Below is a small trained network, with its code and all its weights. Each question gives an input and a class and asks what happens when units are switched off, that is, made to give their printed mean instead of their output.

import numpy as np


def w(rows, s, z=0):
    codes = np.array(rows[::2]) - 128.0
    scale = np.full(codes.shape[1], s)
    scale[-1] = z or s
    return codes * scale


def f(y):
    return np.maximum(y, 0)


def log_softmax(a):
    a = a - a.max(-1, keepdims=True)
    return a - np.log(np.exp(a).sum(-1, keepdims=True))


def net(x, mask):
    res = np.array(x, float).reshape(1, 2) / 4 @ E
    y = f(res @ A[0][:, :-1].T + A[0][:, -1])
    res = res + np.where(mask, y, B[0][:, -1]) @ B[0][:, :-1]
    return log_softmax(res[-1] @ U[:, :-1].T + U[:, -1])


A, B = {}, {}
E = w([
[181,187,134,56,89,68,80,207],'x0',
[94,246,134,213,204,75,148,158],'x1',
],0.011)
A[0] = w([
[147,152,132,103,129,122,135,111,108],'N1',
[137,61,132,97,119,110,117,110,110],'N2',
[122,162,113,120,122,120,140,105,131],'N3',
[124,161,126,77,116,107,106,184,111],'N4',
[76,106,136,154,139,164,130,91,90],'N5',
[83,47,132,255,166,181,152,50,88],'N6',
[123,146,139,143,139,129,136,138,202],'N7',
[140,149,113,174,131,95,148,133,123],'N8',
[160,201,119,28,115,95,104,215,104],'N9',
[109,143,119,145,144,137,139,152,95],'N10',
[145,90,118,83,101,143,120,104,81],'N11',
[123,135,167,72,138,99,108,158,83],'N12',
[101,124,126,121,126,123,131,137,215],'N13',
[102,200,127,197,152,123,131,147,78],'N14',
[136,130,133,124,129,132,115,123,247],'N15',
[133,28,137,49,126,163,119,110,89],'N16',
[142,155,121,183,154,109,108,124,97],'N17',
[105,187,149,166,154,102,126,134,82],'N18',
[135,159,128,162,145,102,120,117,149],'N19',
[119,127,124,156,124,142,128,92,175],'N20',
],0.013,0.011)
B[0] = w([
[138,133,136,120,120,125,129,118,136],'N1',
[112,147,133,136,119,159,117,142,177],'N2',
[130,126,130,128,117,139,136,131,146],'N3',
[144,153,114,135,129,104,128,105,190],'N4',
[161,152,121,124,110,112,137,110,168],'N5',
[175,180,130,140,129,64,114,94,243],'N6',
[114,64,107,109,146,136,122,136,190],'N7',
[104,137,129,129,126,142,122,143,172],'N8',
[169,168,127,147,132,86,125,81,247],'N9',
[124,151,129,130,121,144,113,132,147],'N10',
[90,166,142,142,106,149,110,133,175],'N11',
[131,155,120,146,120,108,126,108,160],'N12',
[119,59,96,101,158,134,115,115,192],'N13',
[99,178,133,117,97,177,116,141,209],'N14',
[129,4,97,82,173,130,104,105,215],'N15',
[73,182,130,130,121,167,114,162,218],'N16',
[106,152,149,138,121,146,121,144,171],'N17',
[101,162,136,130,98,164,114,139,192],'N18',
[102,117,136,126,124,141,120,138,183],'N19',
[140,107,100,115,141,114,132,120,174],'N20',
],0.03,0.015)
U = w([
[204,166,133,162,133,49,138,89,82],'0',
[80,155,157,145,111,225,127,172,60],'1',
[146,10,115,103,180,139,144,133,255],'2',
[163,93,177,162,129,138,198,176,87],'3',
],0.011,0.0052)

Each question gives the input, the list of numbers given to net, and the class t.
The units are the neurons (one row each of A and B). Each row of codes is followed by its name. A weight is (code - 128) times the scale printed after its matrix; where a second scale follows, it is the last column's (A, B and U).
mask holds one flag per neuron, in row order. A switched-off neuron (its flag False) gives its mean, the last column of its row in B, instead of its output. The means were averaged over made-up inputs and are rounded, as every weight is.
A unit's drop is (log p(t) with every unit on - log p(t) with that unit switched off) / (log p(t) with every unit on - log p(t) with every unit switched off).
The circuit of an input: a set's keep is (log p(t) with only the set's units on - log p(t) with every unit switched off) / (log p(t) with every unit on - log p(t) with every unit switched off). Starting from the 12 units with the biggest drops (on a tie, the unit counted first), units are removed one at a time, each time the one whose removal leaves the highest keep (on an exact tie, the one counted first), for as long as the keep stays at least 0.8.
units of the circuit, in order: the units of the circuit, biggest drop first
k most important neurons: the k neurons with the biggest drops, biggest first
drop of u: that unit's drop, to one decimal
input [-8,-7], class 0: units of the circuit, in order -> N6
input [-8,-8], class 0: 2 most important neurons -> N6, N5
input [2,-3], class 2: units of the circuit, in order -> N14, N6
input [-7,8], class 1: 2 most important neurons -> N14, N9
input [-6,7], class 1: 4 most important neurons -> N14, N9, N18, N17
input [-3,-1], class 2: 2 most important neurons -> N9, N4
input [4,5], class 1: 3 most important neurons -> N6, N14, N18
input [-1,-3], class 2: 2 most important neurons -> N14, N18
input [-7,-1], class 0: drop of N6 -> 5.0
input [-2,-2], class 2: drop of N9 -> 0.1
input [2,-4], class 1: drop of N7 -> 0.3
